Each row has two labels, one from each of two sets.
[-13   7 -11   0  -9 -11   6   6  -4  -9 -22   9 -12 -34  -8 -28   6  -2
   1   1   4   2  19   2  11  -7  -3 -19  12 -29  -6]	B & Z
[ 22   1  12 -10  10  -2  -1 -15   3  -7  -7  10   1   1  12 -25  -4  11
   7   3  10   6   0  14   7   4   6   8  -1   6 -10]	K & U
[ 14  -7   0  -6   1  -1  -6   1   3  -1  18   5   4   2   3  -5  -7   0
  19  -5  -3   7  -9   6   1  -7  -4  11 -14  15  -7]	Q & U
[ -1   3  -8  -2  11   1  -7   7   2  -1  -3   6   1  -7  15 -14 -13   4
   5  -7   3   4  10   1  -4   1  -2  -9   0  10  -1]	Q & V
[  5   3  -4  -6   2 -11 -10   1  -2 -12   4   6  -1 -10  11 -31  -2   8
  17   8  13   6  16   8   2  -7  -3   1   0  15  -7]	B & U
[ -2  -3  -9  -3  -8  -6  -3   9   0  -5  11   8   3  -5  -3 -12  -3   0
  28  -3   1   5   4   6   1 -13 -10  10 -11   8  -9]	Q & U
[ -9   5 -18   1   6  12   7   8  -2   2 -18  10   1  -9  -4 -12  -7   2
   9  -1  -3  -1  18  -1  -2   7   1 -15  20 -16   5]	S & Z
[ -1   3  -6  -4  13   3   3  -3   7   2   2   4  -5 -22  -3 -12   0   3
   3 -16 -10  11  -7   0  -7  -3  -6  -5  -7  11  -8]	Q & V
[  6   1 -10 -16  10  -3 -14   6   9  -5  -4   8   0 -16  -1 -21 -14  -6
  -4 -16   7   7  16   4 -16   1  -7  -9  -6  10  -3]	B & V
[ -2   7   8   2   7  -9   7 -11   4  -4 -14  -3 -10  -8   5 -14  -3  15
  -3   7   8   9  10  10  -2   3   6  -1   6   5  -3]	K & Z
[-10  10   0   4   5  -8  12  -6   6   1 -15   3 -14 -21  -8 -10  10   3
  -4  -2  -4  10   2   5   5   2   6  -9   3 -11  -6]	K & Z
[-11   7   0  -3  14  -2   1  -3  -8 -10  -9   4  -6 -41   2 -36  10  -2
   4   7   3   6   2   0   8  -5  -4 -14   5   0 -11]	B & Z
[-23   5   0   4   5 -18   0   0   9  -9  -3  -9 -13 -49  -2 -23  10   1
  -9   3   3   9   4  -8  -6  -9 -13 -14   3   7  -4]	B & Z
[-13  11 -19   4  22   7   9  17  -2   5 -17  17  -1 -11  -6  -8   0   5
   8  -4   0  -3  28  -5  -5   7   0 -17  11 -12   6]	S & Z
[  3   1  -2 -10   3  -8 -13   0  -3 -15   5   7   1 -14  10 -28  -4  -5
  11   3  17   4  11   4   4  -7  -7  -1   0  11  -6]	B & U
[  3  -1  -3  -6   0 -10  -5  -4   2  -9   5   3  -1  -5   8 -16 -11   5
  22   3   9   8   7   7  -4  -5  -6   3  -3  14  -8]	Q & U
[-10  -5 -16  -6  -4   1   0   3   9   4   1   1  -7 -26 -13  -2  -5  -1
   8 -12 -15   0   2  -8 -18   3 -11 -11   6  -7   7]	Q & Z
[  3   5  -3  -3  10  -6  -3   4  -1  -8  -2  13   2   8  10 -22  -7  14
  24   9  16   5  24  11   1  -8  -2   3   2  15   5]	B & U
[ -5   6   0  -2  27   4   5  -5   0  13 -10  -2  -6 -16  -3  -1   3   6
 -15  -9  -6   9  -1   0 -11   4   3  -7  -3   9  -2]	Q & Z
[  5   2  11   7   9 -11   9 -16  -1  -1   3   0  -7  -7   9 -14   3  16
  10   8   5  13  -5   6   1  -2   5  10  -7  14 -11]	K & U
[-12  -1 -12  -5  -4   3  -4  -7  -3  -7 -17  -8  -7 -19   3 -29  -8 -10
   5   0   2   1   6   2   2   0  -4 -20  11  -3  -3]	B & D
[ 19   3  -8  -2   2  11  -3   8   0   0   1  19   9  19   3  -4  -7   0
  21  -1   1 -12   7   7   1   6   5   5   1  -2  -1]	S & U
[  7   6 -12  -7  14   5  -4   8   5   1  -2  13   3   1  -2 -10 -12   2
   9 -12  -2   5  11   1  -9   5  -4  -6  -2   7  -1]	Q & U
[  8  -3  -9  -6   1   0   0   4   6   3   9  11   2  -2   3  -4  -9  12
  26 -11  -6   5   2   4  -8  -3  -5   6  -9   4  -4]	Q & U
[  4   6   6   0  10  -5   3  -5   3  -6 -13   3  -3   5   9 -12  -8   5
  -7   0  18   8  13   9   0   3   5  -2   4  10  -2]	K & V
[-41   1  -9  -5   1   0  -5  -6   1  -9  -7   0  -8 -14  12 -30 -13   7
  15   5  11  10  14   7  -8  -2  -4 -10   9  11  -8]	B & V
[  9   1  14   0   0 -13  -2  -8   2  -5   0   4   0  20   9  -5  -4  13
   4   8  16   5   6  14   7  -2   5  13  -3  11  -5]	K & U
[-17   2 -21  -2 -12  -3   3   4   4   0  -8   4 -10 -33 -14 -15  -4  -5
  14  -9 -11   4   4  -4  -8   0 -10 -17   4 -17  -3]	Q & Z
[ -3   8   0  -6   7  -7  -7   0  -1 -12  -9   2 -11 -34   9 -31   5   9
  -2   9  20  -1  18   2   1   5  -4 -10  17 -15   2]	B & Z
[ -5  -9 -21  -4  -3  14  -8   5   8   4   4   1  -2 -22  -5 -12  -8  -9
  20 -16 -16   3  -7  -8 -12  -4 -13 -15  -1   3  -1]	Q & D
[  1   3  -8  -5  -7  -3  -2  -4  -5 -10  -2   6  -4  -9   6 -26  -8   6
  21   7   7   0   9   3   3  -3  -3  -3   8  -4  -6]	B & U
[  8   2   6  -5   4   0   2 -13   3  -2 -14  -1  -5   0  -8  -9  -6   3
 -11  -6   3   6  -6  10   2   8   9  -3  -1   2 -25]	K & V
[-17  -7 -14  -1 -12   0  -2  -7  -3  -5  -7 -12  -7 -26  -6 -21   0 -15
   2  -6  -6   5  -4  -4   0  -5  -6 -20   1  -4 -11]	B & D
[  9   2 -10  -7   6   4  -7   8   6   1 -12   8   3  18   4  -3 -18   9
   4  -5   3  -4  18   0 -11   9   1  -6  11  -1  10]	S & V
[  2   4 -16  -6  19   8  -5  12   4   0 -11  14   3  -1   2 -16 -14   0
   8 -11   9   2  25   4  -7   4  -3 -13   3   8   1]	S & V
[ -3   4   4  -4 -10 -21  -7  -4  -5 -23  -3  11  -8 -19   7 -37  -2   4
  12  10  19   4  16  12   7  -6  -6  -2   1  -1 -11]	B & U
[ -9   7   3   4  12  -2  13 -13   0   0 -15  -4 -14 -18  -4 -11   3   7
  -5   0  -1  13   2   3  -3   0   5  -9   5   2  -6]	K & Z
[  4   2  -1  -1   5   6  10 -10  -6  -1  -4   6  -4  -5   7 -20  -1   8
  20   8   2   5   0   7  10   1  11   1  10  -2 -10]	K & U
[  7  -1  -2  -6   8   1  -6  -4  -2  -7   1   7   0  -7   5 -28  -6   3
  21   2   7   5   6   8   5  -3  -4   1  -3  11  -9]	B & U
[-15   7 -25   4  11  13   1  11  -2   0 -26  11   0 -13  -6 -21  -9  -8
   6  -4   0  -3  25  -1   1   6   3 -28  15 -11   2]	S & Z
[ -1   4 -11  -5   4   3   6  -6   4   3 -10   7  -4 -10  -2 -11  -7   5
  11  -7  -7   6   0   2  -1   6   3 -11   3  -3  -4]	Q & Z
[ 12   2   8  -6  -1  -6   2  -7  -4 -11   5   4  -1   4  10 -15   0  11
  15   9  10   4   3  12   7  -2   6  13  -1   3  -7]	K & U
